Below are the code and all the weights of a small trained network. Each question names an input and a target symbol and asks about switching units off, where a switched-off unit gives its printed mean instead of its output.

import numpy as np


def w(rows, s, z=0):
    codes = np.array(rows[::2]) - 128.0
    scale = np.full(codes.shape[1], s)
    scale[-1] = z or s
    return codes * scale


def norm(h):
    return h / np.sqrt((h * h).mean(-1, keepdims=True) + 1e-5)


def f(y):
    return y / 2 * (1 + np.tanh(0.7978845608 * (y + 0.044715 * y**3)))


def softmax(a):
    e = np.exp(a - a.max(-1, keepdims=True))
    return e / e.sum(-1, keepdims=True)


def log_softmax(a):
    a = a - a.max(-1, keepdims=True)
    return a - np.log(np.exp(a).sum(-1, keepdims=True))


def net(x, mask):
    ids = ['αβγδεζηθλμξπστψω'.index(c) for c in x.split()]
    T = len(ids)
    res = E[ids] + P[:T]
    u = 0
    for l in range(2):
        q, k, v = (norm(res) @ M[l].T for M in (Q, K, V))
        z = softmax(np.where(np.tri(T) > 0, q @ k.T / 4**0.5, -1e9)) @ v
        res = res + np.where(mask[u], z, O[l][:, -1]) @ O[l][:, :-1]
        u += 1
        y = f(norm(res) @ A[l][:, :-1].T + A[l][:, -1])
        res = res + np.where(mask[u : u + 16], y, B[l][:, -1]) @ B[l][:, :-1]
        u += 16
    return log_softmax(norm(res)[-1] @ U[:, :-1].T + U[:, -1])


Q, K, V, O, A, B = {}, {}, {}, {}, {}, {}
E = w([
[242,151,107,96],'α',
[159,82,96,62],'β',
[143,156,124,61],'γ',
[179,114,111,56],'δ',
[132,230,174,92],'ε',
[201,110,122,103],'ζ',
[221,134,111,118],'η',
[156,180,58,119],'θ',
[195,218,185,131],'λ',
[140,134,101,53],'μ',
[187,142,117,84],'ξ',
[113,174,168,80],'π',
[157,143,58,2],'σ',
[131,128,30,53],'τ',
[189,203,90,134],'ψ',
[144,171,128,73],'ω',
],0.0034)
P = w([
[100,113,124,136],'0',
[247,125,96,105],'1',
[107,163,102,108],'2',
[125,116,144,141],'3',
[215,129,104,134],'4',
[113,174,107,93],'5',
[125,116,144,140],'6',
[206,124,103,141],'7',
[122,178,123,76],'8',
[124,115,143,140],'9',
[190,124,107,141],'10',
[110,165,113,79],'11',
[125,115,143,140],'12',
],0.011)
Q[0] = w([
[134,165,131,140],'0.h0',
[27,2,125,133],'0.h0',
[94,34,230,84],'0.h0',
[150,144,221,113],'0.h0',
],0.0065)
K[0] = w([
[132,144,119,99],'0.h0',
[15,40,128,209],'0.h0',
[108,57,255,200],'0.h0',
[168,158,213,100],'0.h0',
],0.0062)
V[0] = w([
[137,104,165,155],'0.h0',
[132,113,76,44],'0.h0',
[111,168,33,45],'0.h0',
[163,133,173,4],'0.h0',
],0.0023)
O[0] = w([
[164,92,142,108,90],'0.h0',
[131,211,81,194,174],'0.h0',
[55,226,83,191,217],'0.h0',
[108,250,101,50,254],'0.h0',
],0.0017,0.0013)
A[0] = w([
[127,118,125,140,96],'0.n0',
[135,67,128,164,97],'0.n1',
[139,119,102,133,123],'0.n2',
[86,172,202,190,110],'0.n3',
[83,174,110,215,102],'0.n4',
[145,122,133,105,183],'0.n5',
[117,106,197,194,2],'0.n6',
[108,75,79,102,63],'0.n7',
[111,98,144,152,87],'0.n8',
[52,51,194,130,92],'0.n9',
[134,121,101,138,90],'0.n10',
[214,154,116,158,164],'0.n11',
[174,43,252,109,33],'0.n12',
[68,115,106,112,118],'0.n13',
[72,91,102,202,72],'0.n14',
[126,136,145,115,117],'0.n15',
],0.011,0.0032)
B[0] = w([
[152,143,152,134,113],'0.n0',
[103,217,152,206,118],'0.n1',
[134,123,171,131,128],'0.n2',
[36,142,199,124,179],'0.n3',
[66,117,72,59,135],'0.n4',
[100,105,119,115,162],'0.n5',
[133,102,185,57,135],'0.n6',
[187,64,206,40,113],'0.n7',
[142,172,141,169,110],'0.n8',
[14,184,83,179,142],'0.n9',
[154,119,179,127,119],'0.n10',
[110,47,191,66,254],'0.n11',
[33,76,109,4,184],'0.n12',
[156,70,63,131,127],'0.n13',
[208,118,70,191,116],'0.n14',
[107,134,99,119,139],'0.n15',
],0.014,0.0063)
Q[1] = w([
[179,153,135,103],'1.h0',
[204,234,95,28],'1.h0',
[75,208,4,78],'1.h0',
[28,220,4,55],'1.h0',
],0.015)
K[1] = w([
[119,143,82,164],'1.h0',
[96,125,29,253],'1.h0',
[77,41,138,192],'1.h0',
[102,42,162,189],'1.h0',
],0.017)
V[1] = w([
[29,201,188,192],'1.h0',
[111,85,143,191],'1.h0',
[91,81,195,13],'1.h0',
[44,170,217,3],'1.h0',
],0.0074)
O[1] = w([
[175,155,229,56,100],'1.h0',
[96,124,186,126,95],'1.h0',
[201,169,137,224,249],'1.h0',
[254,186,146,179,255],'1.h0',
],0.0093,0.0055)
A[1] = w([
[128,70,113,110,99],'1.n0',
[155,213,119,128,81],'1.n1',
[139,156,156,124,98],'1.n2',
[110,106,182,179,121],'1.n3',
[195,119,97,184,120],'1.n4',
[126,173,208,249,88],'1.n5',
[177,105,158,131,126],'1.n6',
[143,75,15,133,72],'1.n7',
[128,166,133,169,136],'1.n8',
[136,107,109,167,86],'1.n9',
[166,141,93,222,2],'1.n10',
[170,175,85,89,112],'1.n11',
[105,90,154,157,127],'1.n12',
[89,150,141,114,104],'1.n13',
[152,121,210,198,109],'1.n14',
[91,160,133,81,95],'1.n15',
],0.014,0.0046)
B[1] = w([
[129,112,144,178,177],'1.n0',
[101,138,114,180,173],'1.n1',
[110,145,107,119,157],'1.n2',
[127,182,117,116,171],'1.n3',
[116,97,81,57,209],'1.n4',
[192,50,73,184,231],'1.n5',
[101,126,122,190,250],'1.n6',
[147,251,80,94,184],'1.n7',
[116,76,145,113,147],'1.n8',
[127,112,102,100,111],'1.n9',
[138,50,204,175,139],'1.n10',
[129,177,130,168,162],'1.n11',
[132,136,143,163,161],'1.n12',
[155,88,129,152,177],'1.n13',
[89,189,139,82,252],'1.n14',
[192,134,101,142,199],'1.n15',
],0.026,0.0041)
U = w([
[100,100,173,169,172],'α',
[95,135,96,125,100],'β',
[117,148,104,117,87],'γ',
[126,130,110,103,120],'δ',
[194,95,102,212,126],'ε',
[132,61,123,80,158],'ζ',
[113,90,166,156,167],'η',
[139,144,106,95,94],'θ',
[111,171,202,77,252],'λ',
[125,145,109,120,83],'μ',
[105,78,114,58,141],'ξ',
[9,107,113,138,140],'π',
[123,142,100,115,119],'σ',
[250,138,135,75,23],'τ',
[115,217,145,213,97],'ψ',
[115,142,99,111,102],'ω',
],0.013,0.0032)

Each question gives the input, a string of symbols that net reads in full, and the target symbol t.
The units are the heads (4 rows each of Q, K, V and O) and the neurons (one row each of A and B). Each row of codes is followed by its name. A weight is (code - 128) times the scale printed after its matrix; where a second scale follows, it is the last column's (O, A, B and U).
mask holds one flag per unit, layer by layer, with each layer's heads first. A switched-off unit (its flag False) gives its mean, the last column of its rows in O or B, instead of its output. The means were averaged over made-up inputs and are rounded, as every weight is.
A unit's drop is (log p(t) with every unit on - log p(t) with that unit switched off) / (log p(t) with every unit on - log p(t) with every unit switched off).
The circuit of an input: a set's keep is (log p(t) with only the set's units on - log p(t) with every unit switched off) / (log p(t) with every unit on - log p(t) with every unit switched off). Starting from the 12 units with the biggest drops (on a tie, the unit counted first), units are removed one at a time, each time the one whose removal leaves the highest keep (on an exact tie, the one counted first), for as long as the keep stays at least 0.8.
units of the circuit, in order: the units of the circuit, biggest drop first
unit that matters most: the unit with the biggest drop
top k neurons: the k neurons with the biggest drops, biggest first
top k neurons in layer l: the k neurons of layer l with the biggest drops, biggest first
input ε π λ σ λ α ε ε π ψ λ π, target ψ: top 3 neurons in layer 0 -> 0.n11, 0.n9, 0.n3
input ε ψ δ, target ψ: units of the circuit, in order -> 0.n11, 1.n11
input λ μ ε η η π π ε μ, target ε: unit that matters most -> 0.n12
input λ μ η σ ε λ η ψ, target τ: units of the circuit, in order -> 1.h0, 0.n11, 1.n4
input ζ λ θ ε ε, target π: top 3 neurons -> 0.n3, 0.n4, 0.n11
input λ ψ ε μ ε η ε β η, target ε: top 2 neurons in layer 1 -> 1.n5, 1.n10
input π ε ψ α ε π η ψ ψ, target τ: top 4 neurons in layer 0 -> 0.n9, 0.n14, 0.n13, 0.n11
input β δ π ψ, target ψ: units of the circuit, in order -> 0.n3, 1.h0, 1.n3
input ε λ θ λ ζ ε ψ ε λ ε μ θ, target ψ: top 2 neurons in layer 0 -> 0.n11, 0.n9
input λ ψ λ ε π λ π τ θ π ε μ, target ε: top 2 neurons -> 0.n12, 0.n11
input ε π ε λ ε ε ε λ ε ε ω ζ, target ψ: top 2 neurons in layer 0 -> 0.n11, 0.n3
input ε ζ ξ π ψ ε λ λ, target λ: top 2 neurons -> 0.n11, 1.n5
input π π λ ε τ ε ψ ξ, target λ: top 3 neurons -> 0.n11, 1.n5, 1.n14
input λ ε θ ε η, target π: top neuron -> 0.n3
input ζ ε η λ ε λ λ λ ε ε ε, target λ: top 2 neurons in layer 0 -> 0.n11, 0.n12
input λ λ η ε μ λ, target ε: top 2 neurons -> 1.n5, 0.n12
input η η α π ε π, target ξ: top 3 neurons -> 0.n14, 0.n9, 0.n1
input ε ε ψ η ε π ε ε γ ε λ π ε, target ε: top 2 neurons -> 1.n5, 0.n3
input λ ε λ, target ε: top 2 neurons -> 0.n12, 1.n5
input ζ ε ε τ, target τ: unit that matters most -> 0.n7
input ε λ ω ε η θ η ε λ, target ψ: top 2 neurons in layer 0 -> 0.n3, 0.n11
input η λ λ ψ λ ε λ σ θ ζ λ ε, target ξ: top 3 neurons -> 0.n14, 0.n9, 0.n1
input π γ ζ ε θ μ, target τ: top 3 neurons -> 0.n9, 0.n14, 0.n13
input η ε δ λ π ε π ξ, target λ: top 2 neurons -> 0.n11, 0.n13
input ε η ε ε λ ε π π ε, target ψ: top 2 neurons -> 0.n3, 0.n9
input λ ε ε ε δ ξ μ γ ε ε ε ζ, target ε: top 2 neurons -> 0.n12, 0.n11
input ε ε ε ε ε δ ω γ λ ε π, target τ: unit that matters most -> 1.h0
input λ λ δ ε ε ε λ μ λ ε ε, target τ: top 4 neurons in layer 1 -> 1.n4, 1.n14, 1.n7, 1.n6
input ψ ξ ω ε ε η ψ λ ξ ζ, target ζ: top 3 neurons -> 0.n12, 1.n6, 1.n15
input ε π θ λ δ, target π: top 3 neurons in layer 1 -> 1.n6, 1.n15, 1.n5
